Each name stands for a flat space through zero: a line, a plane or more. A row that begins with a name and a colon came from that space; any other row is followed by the name of the space it lies nearest, among the names in its block.
lf_pq: 13 -16 21 -3 -15 -30 3 -20 26 18 13 28 -2 16 -14 26 -4 19 -14 -9 15 3 -3 -4 -12 -12 23 49 4
jc_gm: 2 -9 -11 -21 -22 5 6 -20 18 2 -1 -22 16 -7 -4 -5 0 13 2 -8 -1 -9 18 12 -9 2 12 9 12
tz_sf: 22 32 -39 -34 3 8 14 -10 20 -11 -30 -51 -20 -35 38 13 1 -13 -3 -24 7 4 5 25 42 -12 9 -47 -14
cj_rz: 38 10 12 -27 42 -21 6 -16 25 -1 -23 25 -32 -16 -17 -12 16 -24 -15 -14 -10 -22 13 12 20 -18 27 -69 -9
cj_rz: 16 -25 42 -1 18 15 3 -15 19 4 3 50 6 20 -55 -32 30 -20 -17 10 7 -5 29 0 -6 -12 49 -17 27
lf_pq: -22 1 46 11 -12 11 -9 -3 24 -9 14 16 31 37 -13 5 15 -25 -2 -1 -7 26 11 -15 -6 5 53 15 0
cj_rz: 30 8 -5 -11 3 -14 -4 -2 -11 15 -10 -24 -14 -14 4 -20 4 25 -9 -7 9 3 -2 -8 -11 -1 4 -12 23
jc_gm: -9 38 -7 -15 4 56 13 -8 37 -36 -29 -47 8 -8 25 3 24 -62 4 -13 3 25 33 21 57 -4 48 -60 -14
lf_pq: -30 19 76 35 -25 -34 -27 9 23 3 30 22 28 64 14 46 -1 -8 -6 -11 -5 60 -26 -48 -20 9 62 67 -18
lf_pq: 17 -8 -15 10 -18 17 28 -21 24 8 -4 -2 -19 -1 5 41 -1 4 -13 1 57 15 9 17 34 -24 5 57 7
tz_sf: -10 25 -22 -22 -23 17 -1 9 13 -14 -3 -42 15 -6 44 25 -3 -15 -2 -23 5 34 -14 13 28 -7 26 -11 -17
tz_sf: -6 0 0 48 5 8 10 -7 -18 5 -7 -12 -20 0 -5 1 -6 14 17 29 17 -12 17 -17 -6 17 -50 42 11
cj_rz: -8 19 41 36 32 18 13 -21 33 -20 -20 16 -17 16 -18 6 20 -52 9 15 -1 -5 42 -10 29 6 17 -17 -15
jc_gm: -32 -30 -58 -73 -42 55 19 -27 42 -29 1 -30 60 -27 -7 -11 -1 -20 15 -18 -30 -36 37 66 12 -1 16 -35 -6
tz_sf: -3 21 6 -37 -9 -25 -26 21 -1 -3 8 -15 23 4 28 -2 -2 -2 -8 -31 -31 26 -33 -7 -11 0 40 -39 -15
cj_rz: 13 -1 18 21 -15 -15 -3 -9 -6 21 4 -15 -4 12 -5 -3 0 34 -3 6 20 13 4 -25 -26 8 3 49 29
tz_sf: -23 -20 29 16 18 -35 -6 2 6 -2 20 74 0 22 -25 23 -14 -12 6 8 -30 -28 -14 -6 -14 2 -20 17 -35
lf_pq: 2 19 -64 1 -36 9 11 0 -21 6 -13 -88 -10 -33 55 19 -25 44 15 -4 26 10 -10 7 7 10 -52 39 9
lf_pq: -21 15 -17 16 -36 55 14 -10 13 -14 -8 -63 20 2 25 13 6 -9 12 5 29 31 26 5 23 9 11 35 13
jc_gm: 10 -1 4 35 17 69 29 -30 9 -11 -32 -29 -14 -8 -34 -42 34 -24 11 35 33 -13 75 4 22 9 -2 -11 43
tz_sf: -12 13 4 12 -22 9 -18 21 -26 4 8 -41 21 11 21 -14 0 18 4 1 3 35 -13 -24 -21 16 7 17 19
lf_pq: 2 -44 -26 -76 -44 19 -2 -21 19 6 15 -18 60 -14 -31 -48 8 27 -7 -20 -22 -23 23 35 -38 -2 42 -20 39
lf_pq: 22 -38 -25 -52 -12 9 9 -10 13 10 9 26 14 -14 -26 -15 6 10 -22 -13 10 -15 1 38 0 -27 25 -14 18
tz_sf: 43 39 -17 -9 34 -36 6 -20 -1 7 -43 -51 -54 -42 21 -15 -3 16 7 -10 -10 -30 15 -7 6 9 -31 -53 -1
jc_gm: 18 -7 -46 -66 -38 30 13 -6 30 -2 1 -27 21 -19 23 18 5 -3 -26 -35 30 28 -9 48 36 -36 55 -12 6
lf_pq: 19 3 3 19 29 -13 9 10 -5 5 -4 44 -41 1 2 29 -3 -14 -15 5 27 5 -21 2 31 -23 -14 5 -19
jc_gm: -12 0 -7 -22 -8 14 10 -14 34 -16 -3 0 14 -2 3 18 2 -26 2 -13 -8 -4 12 23 22 -7 23 -13 -19
cj_rz: 60 61 13 -13 69 -67 6 -24 29 0 -54 -13 -83 -35 23 11 3 -19 -7 -26 -18 -26 7 -9 35 -8 -1 -88 -35
tz_sf: 12 8 -38 15 2 39 21 -7 -14 -3 -24 -47 -22 -27 11 -11 4 5 9 16 32 -5 24 12 24 2 -35 0 20
cj_rz: -7 10 -7 2 7 -17 -22 35 -41 2 8 -4 2 -3 19 -13 -11 13 3 -1 -20 8 -36 -16 -18 9 -24 -20 -7
jc_gm: 57 11 -15 25 22 22 -6 51 -72 28 -6 -6 -46 -9 17 -25 17 22 -38 14 78 62 -44 -17 22 -32 -2 -4 49
cj_rz: 35 -4 -26 -27 -23 -27 0 -9 -8 28 -1 -35 -10 -20 14 -3 -11 54 -13 -17 19 3 -13 2 -20 -7 -3 22 27
jc_gm: -5 9 28 23 -9 -3 5 -45 23 2 -18 -50 6 4 -20 -28 8 18 27 13 -19 -27 62 -26 -37 40 -3 20 28
jc_gm: 3 -2 41 8 -2 -66 -2 -21 39 14 15 49 -13 27 -4 57 -17 8 -8 -16 -6 -3 -17 -15 -9 -8 16 53 -32
tz_sf: 8 37 -57 -52 14 3 8 9 12 -25 -28 -40 -17 -45 54 21 -10 -31 1 -34 -17 -4 -18 39 54 -15 -6 -84 -45
cj_rz: 48 -6 -13 -31 -8 -32 -13 5 -28 35 1 -24 -10 -19 1 -34 0 59 -21 -15 12 6 -20 -9 -35 -7 7 -5 43
-11 -3 14 -7 -8 10 -7 5 7 -5 9 8 22 14 -5 -4 8 -12 -4 -4 -6 14 0 -1 -3 -1 30 -5 1
lf_pq
-18 0 50 -2 -9 -18 -25 21 10 -1 29 43 31 43 -3 15 6 -18 -16 -14 -14 40 -30 -20 -12 -7 61 9 -14
lf_pq
24 -22 8 1 -5 -11 21 -33 33 16 1 30 -18 5 -25 25 1 11 -15 0 33 -11 16 11 8 -20 12 46 9
lf_pq
-15 35 15 51 21 77 1 12 -26 -25 -30 -62 2 3 2 -55 36 -39 21 35 12 26 49 -25 17 29 3 -42 34
cj_rz
-28 -26 -62 -35 -51 0 -4 22 -20 3 30 -12 36 -13 32 29 -36 35 4 -15 -4 2 -46 29 -11 -5 -34 41 -16
cj_rz
-5 8 64 19 39 -80 -33 3 -11 10 7 46 -10 21 -26 -22 -7 11 12 3 -68 -34 -11 -49 -59 30 -15 -24 -19
lf_pq
10 -9 21 36 13 -6 4 -11 -11 14 -3 11 -19 7 -26 -15 5 17 4 24 13 -14 19 -21 -19 10 -23 29 23
jc_gm
-54 23 18 42 22 -14 -22 42 -30 -24 13 26 4 21 26 25 -19 -32 25 13 -42 6 -37 -26 2 22 -43 -8 -57
cj_rz
-16 -3 25 26 5 8 -14 19 -22 -1 12 15 13 21 -12 -18 7 -5 4 16 -6 12 -5 -21 -17 11 0 5 8
cj_rz
20 2 15 -2 -2 -75 -1 -19 21 23 6 25 -28 4 8 47 -25 32 -8 -19 -2 -12 -24 -12 -14 -7 -9 45 -23
cj_rz
7 38 0 21 -24 5 -25 22 -49 15 -8 -100 9 -2 39 -41 4 46 9 3 9 46 -7 -47 -37 33 -2 11 48
tz_sf
13 -9 -3 -26 5 -52 -13 10 -7 15 13 33 -8 -4 3 12 -17 21 -12 -18 -18 -11 -39 1 -16 -11 -6 -6 -18
cj_rz
0 -2 23 20 38 34 11 5 10 -18 -8 49 -14 12 -25 -3 24 -56 -8 16 13 3 16 9 39 -17 19 -34 -10
lf_pq
14 75 31 -7 9 -45 -25 31 18 -7 -7 -20 -21 18 76 61 -1 -31 -24 -47 3 81 -59 -27 42 -18 69 -28 -49
jc_gm
31 -12 -33 -60 -1 -15 25 -36 52 1 -13 12 -16 -30 -3 27 -5 -5 -16 -31 5 -31 10 49 31 -32 19 -24 -18
cj_rz
-43 -46 2 -30 -36 52 -39 68 -53 -5 58 39 91 34 -19 -50 14 -5 -17 2 -14 49 -47 6 -35 -8 50 -14 28
tz_sf
-10 -10 8 -21 6 16 -9 7 -1 -10 5 13 26 3 -19 -32 13 -19 -1 -2 -25 -6 7 7 -9 2 24 -44 5
lf_pq
-18 -12 82 21 47 18 -4 -19 34 -22 -3 71 16 37 -73 -43 40 -66 5 22 -39 -26 56 -14 -7 12 51 -54 0
lf_pq

Rows lie near named flat spaces through zero. A row that begins with a name and a colon came from that space; any other row is followed by the name of its block's space that it lies nearest.
hdpr: 12 -28 34 -4 13 -2 24 2 16 -13 -1 -1 41 -69 13 22 18 8 21 21 -6 -33 11 35 37 50 -10 -7 -18
hlpn: -8 53 23 0 -30 -4 -22 -2 11 31 17 -32 -52 8 -56 28 -5 -25 -26 -24 1 18 -23 -19 -25 -28 -34 10 22
jbjz: -4 -6 -21 22 -36 -15 -22 29 -20 11 -33 3 8 47 10 -43 3 -4 40 4 2 -9 -4 -73 2 -6 45 -29 -2
hlpn: -8 7 12 4 62 -6 -29 -11 -25 59 8 -31 28 -34 4 9 22 -17 38 -28 -10 -54 51 11 -8 42 11 4 32
fccl: 2 -19 -7 -35 35 21 19 31 24 -23 29 -12 3 -40 -37 -18 8 -18 -11 -27 -38 -45 -59 36 -11 -5 -34 10 37
hdpr: -2 33 -12 35 -48 -17 -27 -26 28 -10 28 -11 -45 39 26 50 34 11 1 -39 17 37 -70 63 -6 13 -81 7 41
hdpr: -15 -3 20 -11 32 -13 -5 9 -10 3 -11 -34 8 -16 -20 -10 -10 -13 1 9 13 -8 14 -44 -23 15 36 -17 5
mmzr: 4 5 4 52 -36 -24 -18 -8 3 32 -10 3 36 4 29 19 25 26 37 -1 0 -18 9 31 54 44 20 -1 -8
mmzr: -1 3 6 11 28 -29 6 -33 1 -7 6 18 -1 -23 12 11 -24 25 -13 5 9 8 25 31 6 20 2 5 -13
hlpn: 18 6 -7 -10 -38 12 16 11 40 -38 29 42 -73 17 -26 -21 -10 -20 -41 6 15 48 -43 -1 -12 -71 -25 19 -5
fccl: 12 -7 2 6 -2 -9 8 -18 3 -14 0 35 -15 -6 23 -1 -8 8 -1 18 18 21 27 5 8 -5 0 1 -24
mmzr: -22 34 -4 -46 58 2 -18 4 -5 -2 30 -36 -79 11 -67 -23 -32 -50 -47 -38 7 19 -24 -51 -99 -55 -21 6 55
fccl: 18 -6 16 -11 -5 11 0 17 28 -4 27 3 -24 -42 -7 7 39 -32 26 -19 -9 -29 -31 25 0 4 -62 2 26
mmzr: -2 5 -17 2 -49 22 18 -23 -12 -23 -24 12 8 57 32 30 -16 36 -34 29 12 63 5 5 13 -20 -3 3 -42
hlpn: -8 -2 -11 34 -3 -37 -36 41 14 13 5 -14 -14 21 -22 -59 16 -24 33 -20 13 -25 -42 -48 -9 3 59 -16 42
mmzr: 17 -34 2 -10 18 4 16 16 7 -13 2 25 22 -45 14 -20 14 -4 32 4 -19 -44 5 17 22 18 -10 -6 -5
hdpr: 31 14 -12 -32 -52 78 42 -17 15 1 23 52 -14 6 -6 44 -3 7 -57 5 -39 31 5 79 35 -71 -78 57 -40
hlpn: -13 3 -36 13 11 -16 -16 -18 -44 12 -28 9 21 43 35 -13 -21 29 17 -9 -10 -2 28 -18 -8 11 17 -14 -4
hlpn: -3 -27 -6 20 -17 -36 24 0 7 -46 -28 21 34 -5 21 -13 -28 50 1 30 -1 3 -19 4 35 33 30 -24 -35
hlpn: 30 -26 -17 -14 47 26 20 -22 -9 11 19 70 15 -41 38 -12 3 3 13 -1 -24 -30 67 64 27 -9 -18 32 -20
fccl: 23 -14 5 -6 -13 11 8 31 23 0 15 32 -17 -29 -20 -32 15 -28 17 0 -13 -28 -11 -5 16 -25 -6 7 0
mmzr: 0 -35 32 3 44 15 10 18 28 -2 18 -34 43 -36 -1 -4 37 -18 -4 29 40 -6 14 21 18 30 81 14 5
fccl: 36 6 17 24 -56 -6 -9 37 35 36 20 53 -30 -40 -35 -31 24 -34 40 -8 -25 -47 -8 -4 49 -28 -14 12 -5
mmzr: -7 18 -25 -3 -6 27 -10 -23 -28 11 -8 8 -26 80 19 -4 -17 -4 -38 16 38 73 46 -37 -32 -57 41 17 -17
jbjz: -10 22 -22 36 -49 -15 -18 -30 -18 -1 -24 9 -16 85 40 13 -14 30 -14 17 40 74 15 -25 -2 -15 29 -5 -24
jbjz: -12 12 44 -30 3 27 9 -1 11 -6 6 -65 -1 -19 -27 53 16 -22 -30 12 21 24 -12 -6 -24 9 -22 -1 7
hdpr: 15 -27 -30 23 -8 0 -4 -2 3 -17 1 44 -1 31 57 -27 22 6 25 9 23 16 9 13 15 -5 21 2 -6
hdpr: -1 6 -33 -6 -2 27 -3 -8 -15 1 2 20 -24 63 10 -21 -14 -6 -31 5 17 48 20 -19 -23 -57 28 20 -7
jbjz: 3 9 4 -50 -7 42 41 9 -8 -4 -8 13 0 -13 -57 -2 -52 1 -61 18 -42 5 13 -17 -1 -59 -9 19 -40
hdpr: 34 -51 33 -28 8 14 33 36 33 -35 11 31 6 -92 1 -19 34 -31 43 20 -13 -53 -9 9 26 16 -37 -13 -11
jbjz: -25 14 13 40 -8 -15 -9 -3 24 14 8 -58 42 22 -18 28 9 27 -37 4 25 21 -32 40 28 35 74 17 12
mmzr: 0 -1 -36 14 6 9 -27 6 -4 17 17 0 -3 34 24 -14 34 -11 28 -39 -8 -18 -23 26 -9 -1 -13 10 44
jbjz: 19 4 -3 -19 17 -2 6 -25 -1 -12 19 48 -48 -31 17 5 -7 -10 9 -14 -9 -2 20 23 -18 -16 -78 5 -1
hdpr: 10 -28 42 13 0 -6 4 -3 17 -10 -4 -18 31 -47 42 35 50 -4 44 27 34 -10 16 20 28 64 -4 -18 -9
hdpr: -6 -15 -32 6 33 -30 0 6 4 -27 8 21 -6 4 -1 -47 -25 14 -3 -16 -9 -14 -29 7 -12 0 19 -4 19
hlpn: -18 21 -3 0 60 3 -51 -5 -40 70 7 -50 6 10 2 0 29 -37 38 -43 2 -37 43 -24 -44 20 13 1 56
jbjz: -4 25 -17 27 -34 -18 -9 1 -5 28 -9 18 4 27 -24 -14 -30 24 -12 -9 -25 -5 -4 -4 26 -18 27 10 -12
mmzr: 6 -2 -2 36 -16 -38 7 -32 6 -8 -6 30 29 -25 39 30 -6 55 19 -2 -17 -16 -1 69 52 54 -30 -4 -20
fccl: 2 8 -35 33 3 -14 -8 -25 2 13 16 36 6 23 23 -4 -9 34 -9 -20 -11 2 2 64 26 -1 9 28 4
hdpr: 22 -21 -32 -4 -17 11 -11 38 0 -10 2 51 -46 30 10 -74 15 -42 36 -3 6 -4 -6 -61 -19 -57 9 -8 9
jbjz: 12 -31 0 -2 55 -4 3 -5 12 -12 25 12 14 -51 33 -4 33 -7 34 -15 -1 -40 4 57 5 40 -22 4 26
jbjz: 2 51 0 23 -30 -29 -10 -19 12 33 18 26 -36 -5 -47 12 -38 18 -29 -29 -33 -3 -11 30 18 -24 -30 24 -2
fccl: 35 -6 -15 36 -33 2 -8 11 32 23 31 69 -19 -7 12 -29 30 -12 27 -11 -8 -20 1 46 51 -26 1 32 -1
hlpn: 6 -17 12 7 -15 -11 23 2 13 -20 -11 12 31 -28 4 7 -8 27 0 22 -10 -11 -7 21 39 25 6 -7 -29
fccl: -7 -8 -16 26 -1 10 15 2 13 9 3 4 51 30 -10 -15 -18 35 -50 22 5 19 5 40 46 -11 103 37 -24
jbjz: -13 14 23 61 5 -67 -49 -18 46 -13 37 -41 -46 6 27 22 51 -11 26 -22 80 33 -54 27 -21 59 4 -14 62
fccl: 26 -25 -10 8 7 16 12 -6 32 -19 35 44 -12 -14 34 -6 33 -6 4 1 15 7 -4 68 22 -8 -14 27 4
fccl: 10 40 35 26 -50 -50 -9 -1 12 37 -6 25 -26 -47 -51 8 -30 7 14 -6 -31 -32 5 -18 36 4 -27 -8 -23
mmzr: -8 -11 1 20 -13 20 -17 32 27 10 17 -58 37 17 1 12 66 -14 17 -18 10 -17 -61 35 16 31 23 8 47
hlpn: 5 16 -41 17 -61 8 -13 16 -13 15 -15 32 -16 66 -2 -29 -11 6 4 -12 -23 9 -19 -29 10 -49 3 3 -7
-14 50 -20 -28 -41 28 4 -46 -34 -11 -17 -5 -50 76 3 54 -44 19 -63 -1 2 87 6 -20 -49 -57 -71 5 -23
hlpn
9 -23 6 -20 20 8 2 41 14 -4 12 -6 6 -47 -22 -28 27 -33 37 -20 -30 -64 -33 -4 -3 10 -24 -10 31
mmzr
-10 21 -19 -1 -11 39 -36 18 -22 44 1 -28 -27 84 -11 -24 21 -47 -10 -6 34 40 21 -69 -43 -61 58 15 23
mmzr
5 -2 -5 -24 22 -28 25 -18 3 -42 4 34 -22 -54 -7 4 -40 25 -4 -19 -43 -27 -26 33 -9 13 -89 -14 -2
mmzr
-13 21 -1 -54 27 39 10 10 -21 9 1 -19 -33 23 -64 -21 -45 -33 -65 6 -3 31 22 -65 -58 -77 25 16 -4
hdpr
-6 31 21 26 -22 -37 -24 16 23 26 13 -18 -27 -13 -53 -7 -4 -13 2 -20 -3 -16 -34 -18 3 1 9 -2 22
hlpn
2 1 -14 -7 -2 12 6 2 -10 7 -4 17 2 13 -7 -15 -16 3 -12 2 -14 0 13 -7 3 -25 12 9 -12
hdpr
-25 27 10 -16 70 4 -33 -37 -47 50 -1 -60 9 -1 12 41 8 -15 11 -29 8 -9 58 -7 -53 34 -15 -2 35
hlpn
26 -37 -36 6 42 11 11 -10 -21 16 3 76 39 -23 52 -39 3 16 39 -3 -32 -50 65 49 40 5 15 20 -19
hlpn
-9 2 13 2 15 -2 0 -23 15 -22 16 -29 -9 3 17 36 16 3 -21 3 38 38 -15 32 -17 21 -12 4 14
hdpr
20 -40 -12 -36 52 8 29 16 12 -40 20 52 -16 -52 -3 -51 -12 -17 3 0 -19 -32 1 12 -11 -22 -17 4 1
jbjz
7 -23 16 0 2 -5 14 19 22 -15 5 -7 29 -49 -3 4 20 4 23 -2 -19 -43 -32 31 28 39 -18 -9 7
mmzr
-16 14 -11 12 30 -4 -30 0 10 16 31 -39 -13 21 -9 0 25 -17 -6 -38 15 0 -33 25 -29 7 8 15 58
mmzr
32 -56 6 -12 -33 42 47 39 40 -45 4 37 33 -30 14 -17 31 -3 5 40 -6 -11 -26 33 57 -10 9 9 -34
hlpn
0 13 37 27 36 -64 -19 -6 13 33 14 -2 0 -80 -30 -4 -7 -1 34 -20 -12 -62 16 12 18 54 5 -9 16
mmzr
-22 55 13 44 -37 -29 -36 -17 -4 62 -3 -52 21 14 -25 55 6 25 4 -37 -22 -18 -21 30 24 42 -14 5 24
fccl
8 -6 -11 2 17 -14 7 -6 14 -18 18 34 -23 -12 -1 -21 -15 4 -11 -5 0 2 -6 22 -1 -13 -4 10 1
jbjz
18 32 -36 5 -47 2 -10 -38 -50 33 -27 75 -31 39 37 7 -33 21 23 -12 -38 8 61 -17 7 -40 -68 0 -40
jbjz
21 -4 12 -55 22 13 23 13 8 -25 18 38 -60 -58 -38 -23 -21 -40 -4 -8 -27 -21 -2 -24 -36 -45 -76 -3 0
jbjz
6 -24 7 6 16 29 16 -16 32 -25 29 -13 21 -2 39 35 43 5 -22 16 40 35 -8 80 17 20 11 28 5
fccl
-6 24 5 18 2 -23 9 2 36 11 30 3 -3 -23 -66 -6 -36 21 -56 -15 -24 -10 -37 51 28 -13 29 35 5
jbjz
-5 11 -24 -15 1 11 -21 21 -14 3 2 3 -56 55 -21 -50 -11 -41 -9 -9 18 28 -4 -79 -57 -66 23 -3 20
hdpr
-1 15 34 23 -25 -15 -12 21 11 49 -4 -31 39 -43 -38 18 18 -1 27 -9 -30 -58 -8 8 46 40 11 -2 4
hlpn
-3 -13 -33 -12 36 4 19 -6 -2 -25 9 28 1 13 -2 -32 -36 19 -38 0 -10 11 -1 22 -8 -26 26 18 -5
hdpr
